Below are the code and all the weights of a small trained network. Each question names an input and a target symbol and asks about switching units off, where a switched-off unit gives its printed mean instead of its output.

import numpy as np


def w(rows, s, z=0):
    codes = np.array(rows[::2]) - 128.0
    scale = np.full(codes.shape[1], s)
    scale[-1] = z or s
    return codes * scale


def norm(h):
    return h / np.sqrt((h * h).mean(-1, keepdims=True) + 1e-5)


def f(y):
    return y / 2 * (1 + np.tanh(0.7978845608 * (y + 0.044715 * y**3)))


def softmax(a):
    e = np.exp(a - a.max(-1, keepdims=True))
    return e / e.sum(-1, keepdims=True)


def log_softmax(a):
    a = a - a.max(-1, keepdims=True)
    return a - np.log(np.exp(a).sum(-1, keepdims=True))


def net(x, mask):
    ids = ['ΔΘΣΩγεζημξτψ'.index(c) for c in x.split()]
    T = len(ids)
    res = E[ids] + P[:T]
    u = 0
    for l in range(3):
        r = norm(res)
        for j in range(2):
            rows = slice(3 * j, 3 * j + 3)
            q, k, v = (r @ M[l][rows].T for M in (Q, K, V))
            z = softmax(np.where(np.tri(T) > 0, q @ k.T / 3**0.5, -1e9)) @ v
            o = O[l][rows]
            res = res + np.where(mask[u + j], z, o[:, -1]) @ o[:, :-1]
        u += 2
        y = f(norm(res) @ A[l][:, :-1].T + A[l][:, -1])
        res = res + np.where(mask[u : u + 4], y, B[l][:, -1]) @ B[l][:, :-1]
        u += 4
    return log_softmax(norm(res)[-1] @ U[:, :-1].T + U[:, -1])


Q, K, V, O, A, B = {}, {}, {}, {}, {}, {}
E = w([
[93,157,182,208,119,141,134,133,74,96],'Δ',
[76,109,172,145,105,105,76,81,67,58],'Θ',
[134,144,203,140,94,185,67,124,83,116],'Σ',
[140,120,195,180,73,131,108,119,49,109],'Ω',
[94,106,75,116,7,185,107,47,85,192],'γ',
[155,129,171,169,162,157,102,155,42,80],'ε',
[215,130,88,142,78,196,135,215,128,115],'ζ',
[111,116,171,115,127,113,83,214,103,81],'η',
[79,153,133,133,149,82,133,139,49,86],'μ',
[104,99,140,44,133,238,117,120,163,44],'ξ',
[67,105,132,111,78,107,34,168,107,167],'τ',
[178,157,145,179,177,183,89,171,225,44],'ψ',
],0.021)
P = w([
[90,91,122,216,50,153,45,174,118,1],'0',
[107,221,144,94,109,122,83,188,119,18],'1',
[76,119,154,200,129,105,194,175,135,132],'2',
[133,114,38,190,91,155,35,149,106,34],'3',
[131,241,129,57,130,114,128,131,112,88],'4',
[78,61,179,158,168,140,217,130,159,164],'5',
[161,95,6,160,138,201,31,124,112,81],'6',
[156,203,130,31,141,137,144,96,138,129],'7',
[74,46,168,138,205,153,201,108,165,179],'8',
],0.015)
Q[0] = w([
[137,170,87,60,129,57,80,170,127,120],'0.h1',
[193,166,188,168,166,129,147,80,230,140],'0.h1',
[161,166,99,152,89,233,95,130,157,41],'0.h1',
[153,147,105,112,152,119,122,127,121,147],'0.h2',
[85,93,34,160,92,127,139,138,174,126],'0.h2',
[108,173,130,21,120,9,255,132,213,143],'0.h2',
],0.0099)
K[0] = w([
[110,131,156,69,140,124,114,191,65,118],'0.h1',
[159,169,127,176,66,94,99,129,182,94],'0.h1',
[106,136,198,160,237,123,52,137,155,162],'0.h1',
[186,115,101,112,219,151,81,133,99,141],'0.h2',
[82,52,98,169,82,140,151,186,174,155],'0.h2',
[120,186,4,159,79,136,71,148,94,51],'0.h2',
],0.011)
V[0] = w([
[109,76,174,157,211,155,67,97,122,152],'0.h1',
[190,89,119,105,170,84,131,88,143,167],'0.h1',
[101,122,129,187,165,222,105,79,104,167],'0.h1',
[56,192,60,88,164,243,147,157,127,208],'0.h2',
[162,67,119,139,237,140,119,49,1,163],'0.h2',
[175,138,86,145,144,201,33,64,106,99],'0.h2',
],0.0069)
O[0] = w([
[110,141,116,161,111,107,97,106,159,169,131],'0.h1',
[174,86,193,82,77,117,157,139,210,106,1],'0.h1',
[94,174,87,150,74,95,255,174,104,159,128],'0.h1',
[129,122,141,97,90,143,215,237,173,59,80],'0.h2',
[196,80,178,195,122,92,171,111,131,77,94],'0.h2',
[147,186,57,139,153,102,159,171,89,113,133],'0.h2',
],0.0093,0.0083)
A[0] = w([
[48,151,184,137,129,186,115,182,135,148,145],'0.n1',
[131,195,169,20,124,52,72,152,153,92,1],'0.n2',
[27,116,254,129,191,49,140,99,171,127,109],'0.n3',
[139,140,51,123,180,194,164,170,148,187,66],'0.n4',
],0.0073,0.0039)
B[0] = w([
[154,126,145,163,185,156,133,143,87,92,254],'0.n1',
[134,85,158,41,82,10,130,144,136,158,162],'0.n2',
[98,173,73,137,138,114,185,180,129,194,186],'0.n3',
[152,108,91,90,164,95,53,71,117,182,150],'0.n4',
],0.014,0.0044)
Q[1] = w([
[192,212,205,59,123,72,63,154,110,242],'1.h1',
[135,157,92,110,102,126,87,96,71,77],'1.h1',
[104,103,105,68,61,134,160,184,190,84],'1.h1',
[176,194,109,117,4,144,82,98,127,41],'1.h2',
[157,198,208,34,76,77,189,167,100,160],'1.h2',
[173,167,159,77,93,126,162,73,215,116],'1.h2',
],0.012)
K[1] = w([
[191,218,135,69,45,57,88,131,124,132],'1.h1',
[170,122,108,138,146,149,156,99,135,200],'1.h1',
[112,106,96,150,104,161,78,179,177,127],'1.h1',
[114,111,255,158,157,51,99,159,7,125],'1.h2',
[151,130,175,138,66,75,32,117,110,51],'1.h2',
[43,129,100,183,90,124,75,204,57,85],'1.h2',
],0.011)
V[1] = w([
[39,94,108,199,135,134,94,189,83,88],'1.h1',
[147,119,148,86,109,142,167,93,86,66],'1.h1',
[124,155,125,157,125,132,140,212,166,87],'1.h1',
[126,86,99,60,118,223,166,74,110,118],'1.h2',
[254,117,82,155,193,110,104,168,135,100],'1.h2',
[65,180,153,154,212,94,149,58,198,38],'1.h2',
],0.0098)
O[1] = w([
[187,10,136,78,136,131,206,119,166,113,247],'1.h1',
[134,128,215,126,102,95,103,205,201,46,122],'1.h1',
[195,131,112,144,189,152,151,173,53,150,129],'1.h1',
[1,140,171,163,131,178,104,89,53,98,119],'1.h2',
[87,28,56,173,234,147,90,157,164,189,124],'1.h2',
[161,152,46,175,164,168,237,76,221,62,147],'1.h2',
],0.0095,0.016)
A[1] = w([
[195,157,114,248,100,75,57,113,91,148,3],'1.n1',
[124,69,203,77,152,77,178,179,123,152,140],'1.n2',
[97,169,145,94,73,155,93,146,80,79,150],'1.n3',
[90,103,77,188,41,144,123,104,45,141,93],'1.n4',
],0.012,0.0043)
B[1] = w([
[118,101,53,59,226,52,109,99,199,122,147],'1.n1',
[177,190,112,72,112,111,43,65,176,106,239],'1.n2',
[116,56,74,176,92,36,172,201,254,169,222],'1.n3',
[181,153,162,81,149,187,100,176,165,61,255],'1.n4',
],0.012,0.0055)
Q[2] = w([
[60,39,84,86,84,219,177,158,201,15],'2.h1',
[100,1,42,151,8,115,99,105,121,5],'2.h1',
[82,185,137,167,139,96,154,120,217,93],'2.h1',
[170,58,189,6,101,169,217,97,83,180],'2.h2',
[100,67,209,171,63,123,110,169,10,154],'2.h2',
[117,37,27,164,147,190,90,134,130,68],'2.h2',
],0.0089)
K[2] = w([
[38,92,235,117,187,130,253,87,109,190],'2.h1',
[112,82,220,70,83,71,196,50,159,236],'2.h1',
[121,71,157,249,106,58,170,163,156,100],'2.h1',
[39,184,143,86,66,238,201,93,136,206],'2.h2',
[153,100,82,164,2,68,92,163,13,166],'2.h2',
[80,147,196,134,224,21,111,134,96,211],'2.h2',
],0.0083)
V[2] = w([
[85,138,51,100,143,25,165,165,40,128],'2.h1',
[99,154,232,211,221,55,148,133,127,151],'2.h1',
[27,196,84,143,115,86,116,135,102,94],'2.h1',
[153,120,186,226,194,2,158,99,20,134],'2.h2',
[147,205,252,214,89,165,138,104,242,234],'2.h2',
[125,99,76,38,90,214,122,62,167,187],'2.h2',
],0.0068)
O[2] = w([
[88,72,146,192,96,170,161,95,47,114,130],'2.h1',
[46,110,122,67,193,113,132,108,148,40,88],'2.h1',
[152,98,113,179,120,112,113,53,82,91,98],'2.h1',
[163,153,175,253,132,77,52,147,177,105,97],'2.h2',
[189,104,109,132,179,176,128,184,146,105,5],'2.h2',
[120,147,77,69,115,165,188,94,139,96,140],'2.h2',
],0.012,0.013)
A[2] = w([
[157,202,28,33,158,145,31,241,153,127,41],'2.n1',
[2,156,9,192,62,205,85,238,131,85,4],'2.n2',
[70,192,234,181,210,181,250,96,96,109,106],'2.n3',
[140,140,122,102,233,246,36,26,114,109,117],'2.n4',
],0.0081,0.0042)
B[2] = w([
[64,174,208,184,172,143,178,89,142,135,254],'2.n1',
[114,243,91,145,65,136,105,70,250,61,170],'2.n2',
[64,137,90,102,103,176,29,168,128,107,227],'2.n3',
[103,182,156,147,97,37,104,174,29,185,229],'2.n4',
],0.016,0.0052)
U = w([
[135,134,154,167,52,91,179,253,143,107,147],'Δ',
[124,178,80,144,84,153,121,64,210,65,59],'Θ',
[225,174,129,130,156,103,112,198,70,54,172],'Σ',
[222,202,74,73,128,58,84,47,79,69,81],'Ω',
[138,82,152,41,105,152,218,143,78,130,195],'γ',
[122,63,192,205,82,108,186,35,105,103,207],'ε',
[138,62,122,118,104,68,73,128,72,252,130],'ζ',
[98,163,229,179,172,120,224,133,110,108,114],'η',
[153,216,1,188,126,90,144,97,81,171,5],'μ',
[27,159,134,123,118,135,68,159,77,81,69],'ξ',
[123,117,207,71,175,102,38,54,187,126,127],'τ',
[122,22,52,121,204,81,118,135,194,140,243],'ψ',
],0.0082,0.0032)

Each question gives the input, a string of symbols that net reads in full, and the target symbol t.
The units are the heads (3 rows each of Q, K, V and O) and the neurons (one row each of A and B). Each row of codes is followed by its name. A weight is (code - 128) times the scale printed after its matrix; where a second scale follows, it is the last column's (O, A, B and U).
mask holds one flag per unit, layer by layer, with each layer's heads first. A switched-off unit (its flag False) gives its mean, the last column of its rows in O or B, instead of its output. The means were averaged over made-up inputs and are rounded, as every weight is.
A unit's drop is (log p(t) with every unit on - log p(t) with that unit switched off) / (log p(t) with every unit on - log p(t) with every unit switched off).
The circuit of an input: a set's keep is (log p(t) with only the set's units on - log p(t) with every unit switched off) / (log p(t) with every unit on - log p(t) with every unit switched off). Starting from the 12 units with the biggest drops (on a tie, the unit counted first), units are removed one at a time, each time the one whose removal leaves the highest keep (on an exact tie, the one counted first), for as long as the keep stays at least 0.8.
circuit, biggest first: the units of the circuit, biggest drop first
top k neurons: the k neurons with the biggest drops, biggest first
heads that matter: for each layer, one digit per head in row order, 1 if its drop is at least 0.15 and else 0, layers parted by /
input Θ ψ μ, target ψ: circuit, biggest first	[1.h2]
input Θ Ω ψ ξ τ Δ ξ, target Σ: circuit, biggest first	[2.h2, 2.n4]
input η η η μ ξ Θ, target ξ: circuit, biggest first	[2.n3, 1.h2]
input μ μ ε, target ε: top 3 neurons	[1.n4, 1.n3, 2.n4]
input τ Σ μ ζ μ γ, target γ: heads that matter	10 / 00 / 01
input Θ μ μ τ Θ ξ η γ μ, target γ: circuit, biggest first	[2.h2, 0.h1]
input μ ψ Θ η γ τ, target γ: heads that matter	00 / 00 / 01
input γ η Θ, target γ: heads that matter	00 / 01 / 01
input Θ τ ζ γ ε, target Σ: top 3 neurons	[1.n3, 2.n1, 0.n4]
input τ μ μ ξ Σ ε γ, target ψ: circuit, biggest first	[0.h2, 1.h2, 2.h1]
input τ μ ξ, target ξ: circuit, biggest first	[0.n1, 2.n3, 2.n4]
input μ Θ ξ τ Θ η μ, target ζ: circuit, biggest first	[2.n4, 0.h2]
input ε ψ ψ η η ψ ψ ψ Δ, target ψ: heads that matter	00 / 01 / 00
input Ω μ Ω ε, target τ: circuit, biggest first	[0.h2, 1.n4, 1.n1]
input ξ ξ ψ, target ψ: top 2 neurons	[1.n2, 1.n4]
input τ ξ η Δ η μ μ, target ε: circuit, biggest first	[0.h2]
input ψ ξ μ ξ η μ μ ξ μ, target ξ: circuit, biggest first	[1.h2, 2.n3]
input ε ψ τ μ μ ε ζ Θ, target ε: top 3 neurons	[1.n4, 0.n1, 1.n2]
input μ μ γ γ ξ ψ Θ, target μ: circuit, biggest first	[1.h2, 1.h1, 2.n4]
input η Σ ψ μ μ γ ε μ η, target γ: heads that matter	10 / 01 / 01
input γ Σ Δ μ Ω, target ψ: heads that matter	01 / 10 / 00
input μ Ω τ, target τ: top neuron	[1.n2]
input Θ η ξ μ μ Ω ε γ, target Θ: circuit, biggest first	[1.h1, 1.n3, 2.n4]
input τ η μ γ, target ε: heads that matter	01 / 00 / 11
input ζ μ γ, target γ: heads that matter	11 / 00 / 01
input Θ γ η μ γ ζ γ, target ξ: circuit, biggest first	[1.h2, 1.n4, 0.h2]
input η μ γ μ ζ η μ ε ξ, target ξ: heads that matter	00 / 01 / 00
input ζ μ Δ Δ μ ξ μ μ ε, target ξ: circuit, biggest first	[2.n3]
input ψ μ η, target ψ: top 2 neurons	[1.n4, 0.n3]
input ζ γ ξ μ ψ, target η: top 2 neurons	[2.n1, 0.n2]
